Here is a tiny trained network, its code and every weight. The questions are about switching its units off for an input and a target symbol, where a switched-off unit gives its printed mean instead of its output.

import numpy as np


def w(rows, s, z=0):
    codes = np.array(rows[::2]) - 128.0
    scale = np.full(codes.shape[1], s)
    scale[-1] = z or s
    return codes * scale


def f(y):
    return y / 2 * (1 + np.tanh(0.7978845608 * (y + 0.044715 * y**3)))


def softmax(a):
    e = np.exp(a - a.max(-1, keepdims=True))
    return e / e.sum(-1, keepdims=True)


def log_softmax(a):
    a = a - a.max(-1, keepdims=True)
    return a - np.log(np.exp(a).sum(-1, keepdims=True))


def net(x, mask):
    ids = ['ΓΔΘΞΠΣΨαβζηλμτφω'.index(c) for c in x.split()]
    T = len(ids)
    res = E[ids] + P[:T]
    u = 0
    for l in range(2):
        r = res
        for j in range(3):
            rows = slice(2 * j, 2 * j + 2)
            q, k, v = (r @ M[l][rows].T for M in (Q, K, V))
            z = softmax(np.where(np.tri(T) > 0, q @ k.T / 2**0.5, -1e9)) @ v
            o = O[l][rows]
            res = res + np.where(mask[u + j], z, o[:, -1]) @ o[:, :-1]
        u += 3
        y = f(res @ A[l][:, :-1].T + A[l][:, -1])
        res = res + np.where(mask[u : u + 8], y, B[l][:, -1]) @ B[l][:, :-1]
        u += 8
    return log_softmax(res[-1] @ U[:, :-1].T + U[:, -1])


Q, K, V, O, A, B = {}, {}, {}, {}, {}, {}
E = w([
[214,165,76,194,151,169,118,102],'Γ',
[151,70,156,182,199,127,196,117],'Δ',
[172,41,252,186,36,151,44,214],'Θ',
[90,67,99,126,89,153,66,31],'Ξ',
[84,178,163,220,153,92,182,164],'Π',
[89,91,49,183,54,176,133,144],'Σ',
[162,196,168,143,121,113,174,143],'Ψ',
[59,201,47,48,79,89,188,243],'α',
[167,175,183,128,221,147,103,107],'β',
[144,86,135,143,207,164,88,33],'ζ',
[128,68,82,119,50,154,121,52],'η',
[206,155,154,175,170,214,57,141],'λ',
[133,129,140,124,40,252,127,50],'μ',
[124,229,118,163,81,156,127,213],'τ',
[114,97,92,138,148,215,54,70],'φ',
[168,127,65,180,114,246,70,179],'ω',
],0.013)
P = w([
[254,184,110,245,215,13,151,141],'0',
[225,109,190,71,158,242,243,180],'1',
[219,102,187,75,175,255,225,161],'2',
[221,91,141,71,151,192,215,208],'3',
[169,166,117,49,122,138,217,190],'4',
[207,127,160,61,156,217,171,114],'5',
[150,163,148,62,170,134,159,119],'6',
[138,156,105,47,156,192,103,112],'7',
[147,181,126,51,146,143,131,95],'8',
[114,206,99,39,157,138,141,104],'9',
[102,193,73,17,170,150,64,85],'10',
[101,223,77,14,167,152,74,76],'11',
],0.0054)
Q[0] = w([
[144,96,4,26,109,217,150,39],'L0H1',
[35,84,127,207,217,107,146,137],'L0H1',
[192,185,37,214,142,122,149,33],'L0H2',
[96,108,80,133,163,39,27,131],'L0H2',
[188,141,30,163,110,106,179,117],'L0H3',
[174,84,207,122,143,33,77,76],'L0H3',
],0.016)
K[0] = w([
[230,92,23,37,81,79,217,16],'L0H1',
[47,59,111,155,213,109,145,119],'L0H1',
[170,195,9,129,175,113,103,40],'L0H2',
[112,142,164,194,105,36,28,134],'L0H2',
[176,155,107,160,132,56,237,94],'L0H3',
[167,67,190,65,51,172,114,231],'L0H3',
],0.014)
V[0] = w([
[139,129,187,137,156,94,252,95],'L0H1',
[134,131,162,137,133,100,179,103],'L0H1',
[229,115,76,69,196,214,215,153],'L0H2',
[125,112,72,157,178,130,25,181],'L0H2',
[122,168,93,186,55,201,149,78],'L0H3',
[91,111,118,190,209,96,46,124],'L0H3',
],0.011)
O[0] = w([
[148,132,53,73,53,155,13,102,132],'L0H1',
[127,134,87,100,98,119,81,133,125],'L0H1',
[8,114,103,1,129,158,32,116,248],'L0H2',
[146,180,179,41,95,174,217,73,135],'L0H2',
[126,164,65,89,144,124,210,150,163],'L0H3',
[168,125,145,46,197,81,203,103,136],'L0H3',
],0.0052,0.016)
A[0] = w([
[71,105,177,105,78,78,55,140,36],'L0N1',
[10,162,232,136,125,133,123,106,116],'L0N2',
[52,34,112,120,90,145,137,73,117],'L0N3',
[85,105,96,118,166,127,110,113,76],'L0N4',
[102,118,158,162,49,87,139,150,8],'L0N5',
[145,123,139,53,101,172,106,147,31],'L0N6',
[100,141,123,89,110,105,142,176,235],'L0N7',
[98,148,156,159,119,105,115,94,1],'L0N8',
],0.011,0.0026)
B[0] = w([
[144,166,122,86,136,141,231,61,157],'L0N1',
[189,56,69,163,138,130,92,198,155],'L0N2',
[150,169,133,156,195,153,58,190,207],'L0N3',
[134,138,195,122,31,123,217,144,200],'L0N4',
[166,113,134,114,144,254,72,16,126],'L0N5',
[112,116,125,196,158,36,142,154,254],'L0N6',
[178,91,172,201,165,210,22,62,204],'L0N7',
[211,123,95,166,195,105,160,172,114],'L0N8',
],0.0075,0.0099)
Q[1] = w([
[143,153,122,125,151,134,108,156],'L1H1',
[98,135,111,149,57,50,200,108],'L1H1',
[139,141,146,98,145,158,109,123],'L1H2',
[91,107,136,168,76,2,192,106],'L1H2',
[119,81,148,158,62,59,180,104],'L1H3',
[139,179,124,135,163,129,131,130],'L1H3',
],0.035)
K[1] = w([
[161,160,115,155,119,115,169,119],'L1H1',
[79,80,164,69,112,179,109,155],'L1H1',
[132,127,115,149,136,124,120,116],'L1H2',
[5,131,120,84,145,124,114,190],'L1H2',
[17,124,152,114,150,90,119,185],'L1H3',
[170,105,139,162,130,118,128,138],'L1H3',
],0.033)
V[1] = w([
[54,109,161,144,134,172,120,152],'L1H1',
[72,35,105,93,103,248,149,93],'L1H1',
[113,165,87,215,92,181,215,177],'L1H2',
[118,21,94,158,77,56,148,45],'L1H2',
[112,94,235,131,175,140,158,110],'L1H3',
[133,118,100,114,204,144,210,71],'L1H3',
],0.017)
O[1] = w([
[67,139,138,103,156,214,58,103,4],'L1H1',
[234,208,152,151,206,119,54,86,94],'L1H1',
[205,113,53,119,146,232,188,140,116],'L1H2',
[210,56,58,66,101,1,110,96,20],'L1H2',
[129,70,175,133,93,170,115,37,118],'L1H3',
[123,95,73,200,215,84,159,75,254],'L1H3',
],0.0092,0.009)
A[1] = w([
[153,6,142,216,77,130,168,110,172],'L1N1',
[169,59,84,172,169,175,166,68,93],'L1N2',
[68,254,84,97,146,87,202,77,164],'L1N3',
[110,116,137,188,114,214,166,82,72],'L1N4',
[165,154,82,39,116,92,137,235,2],'L1N5',
[141,168,32,132,128,243,148,114,147],'L1N6',
[206,198,148,122,82,185,115,154,88],'L1N7',
[185,63,91,124,136,93,109,124,99],'L1N8',
],0.0081,0.0037)
B[1] = w([
[112,144,144,78,212,161,111,114,214],'L1N1',
[87,83,105,167,17,150,44,140,234],'L1N2',
[110,101,136,132,153,140,97,169,227],'L1N3',
[157,253,111,123,111,74,139,169,215],'L1N4',
[189,168,104,209,81,166,122,80,201],'L1N5',
[204,60,196,100,156,87,179,92,246],'L1N6',
[55,92,90,82,151,152,104,108,202],'L1N7',
[66,149,128,67,133,109,170,155,171],'L1N8',
],0.013)
U = w([
[182,124,181,16,141,209,2,244,254],'Γ',
[127,148,170,56,89,172,141,37,228],'Δ',
[152,115,186,90,138,141,165,144,101],'Θ',
[135,113,158,117,65,179,102,197,27],'Ξ',
[131,120,155,107,189,112,145,48,102],'Π',
[185,116,133,108,225,178,115,82,80],'Σ',
[192,123,177,45,108,61,12,251,90],'Ψ',
[161,45,166,113,106,148,115,141,163],'α',
[155,75,130,139,212,140,96,241,186],'β',
[108,107,123,163,145,189,87,50,137],'ζ',
[110,191,154,135,169,171,160,68,69],'η',
[122,103,99,50,133,138,104,163,16],'λ',
[202,123,222,157,139,145,71,153,133],'μ',
[88,104,120,148,136,214,222,40,90],'τ',
[183,174,65,76,150,134,99,139,179],'φ',
[87,77,218,133,90,145,146,125,22],'ω',
],0.0049,0.0031)

Each question gives the input, a string of symbols that net reads in full, and the target symbol t.
The units are the heads (2 rows each of Q, K, V and O) and the neurons (one row each of A and B). Each row of codes is followed by its name. A weight is (code - 128) times the scale printed after its matrix; where a second scale follows, it is the last column's (O, A, B and U).
mask holds one flag per unit, layer by layer, with each layer's heads first. A switched-off unit (its flag False) gives its mean, the last column of its rows in O or B, instead of its output. The means were averaged over made-up inputs and are rounded, as every weight is.
A unit's drop is (log p(t) with every unit on - log p(t) with that unit switched off) / (log p(t) with every unit on - log p(t) with every unit switched off).
top k neurons: the k neurons with the biggest drops, biggest first
top k neurons in layer l: the k neurons of layer l with the biggest drops, biggest first
which heads matter: for each layer, one digit per head in row order, 1 if its drop is at least 0.15 and else 0, layers parted by /
input ω Γ α Γ Π β α Δ α Δ, target μ: top neuron => L1N6
input Γ Π λ Θ, target Γ: top 3 neurons in layer 1 => L1N1; L1N6; L1N5
input α μ φ η Δ φ Γ ζ Σ Σ Ξ, target Γ: which heads matter => 001 / 101
input Ψ Γ Γ α, target Ξ: which heads matter => 110 / 101
input Θ φ η α Ψ ζ Σ Γ ω Γ Γ β, target Γ: top 2 neurons in layer 0 => L0N2; L0N1
input Γ φ φ φ α α μ Σ ω μ, target β: which heads matter => 000 / 001
input φ α Γ Δ μ Γ Γ ζ α φ ω ω, target ζ: which heads matter => 111 / 001
input Σ Π φ α Σ Γ, target α: top 2 neurons in layer 1 => L1N2; L1N6
input μ λ η α τ ζ Γ Π Θ ω Γ α, target Δ: top 2 neurons in layer 0 => L0N6; L0N2
input α ζ φ λ Γ Γ Γ η Ξ Σ, target Γ: which heads matter => 011 / 101
input Σ Γ Γ α η, target α: top 2 neurons => L0N3; L1N2
input η Γ Ψ Γ ω Γ, target φ: which heads matter => 010 / 011
input φ Δ Γ λ Π Ξ λ Γ, target ζ: top 2 neurons => L1N2; L0N3
input Ψ Γ β Γ μ φ φ τ Δ, target Ξ: top neuron => L1N5
input α η Γ Σ α ζ η, target Γ: top 2 neurons => L0N6; L0N3
input ω α η β ζ ζ Σ Γ τ α, target μ: top 2 neurons => L0N7; L1N6
input Γ ω Ψ ω φ λ Γ Ψ ζ Γ, target β: top 3 neurons in layer 0 => L0N4; L0N7; L0N6
input φ μ τ α λ τ Σ Π α, target ζ: top 2 neurons => L0N7; L1N2
input Δ α Γ Γ φ α Σ α β, target Ψ: which heads matter => 111 / 010
input Γ Γ η λ Γ φ τ α, target β: top 2 neurons in layer 0 => L0N7; L0N6
input λ η Γ ζ Ξ η η η, target η: top 2 neurons => L0N3; L1N4
input Γ β Γ Σ η, target β: top 2 neurons => L0N3; L0N6
input ζ Γ Π α τ Π Σ μ, target Π: which heads matter => 011 / 011
input ω Δ λ α Γ α Ξ Ξ Γ Γ Γ, target μ: top 2 neurons => L1N6; L1N4
input φ Γ Γ λ α φ τ, target ζ: top neuron => L1N2
input ζ Δ η Γ Γ Δ φ ω φ β Γ, target Π: top 2 neurons => L0N3; L1N2
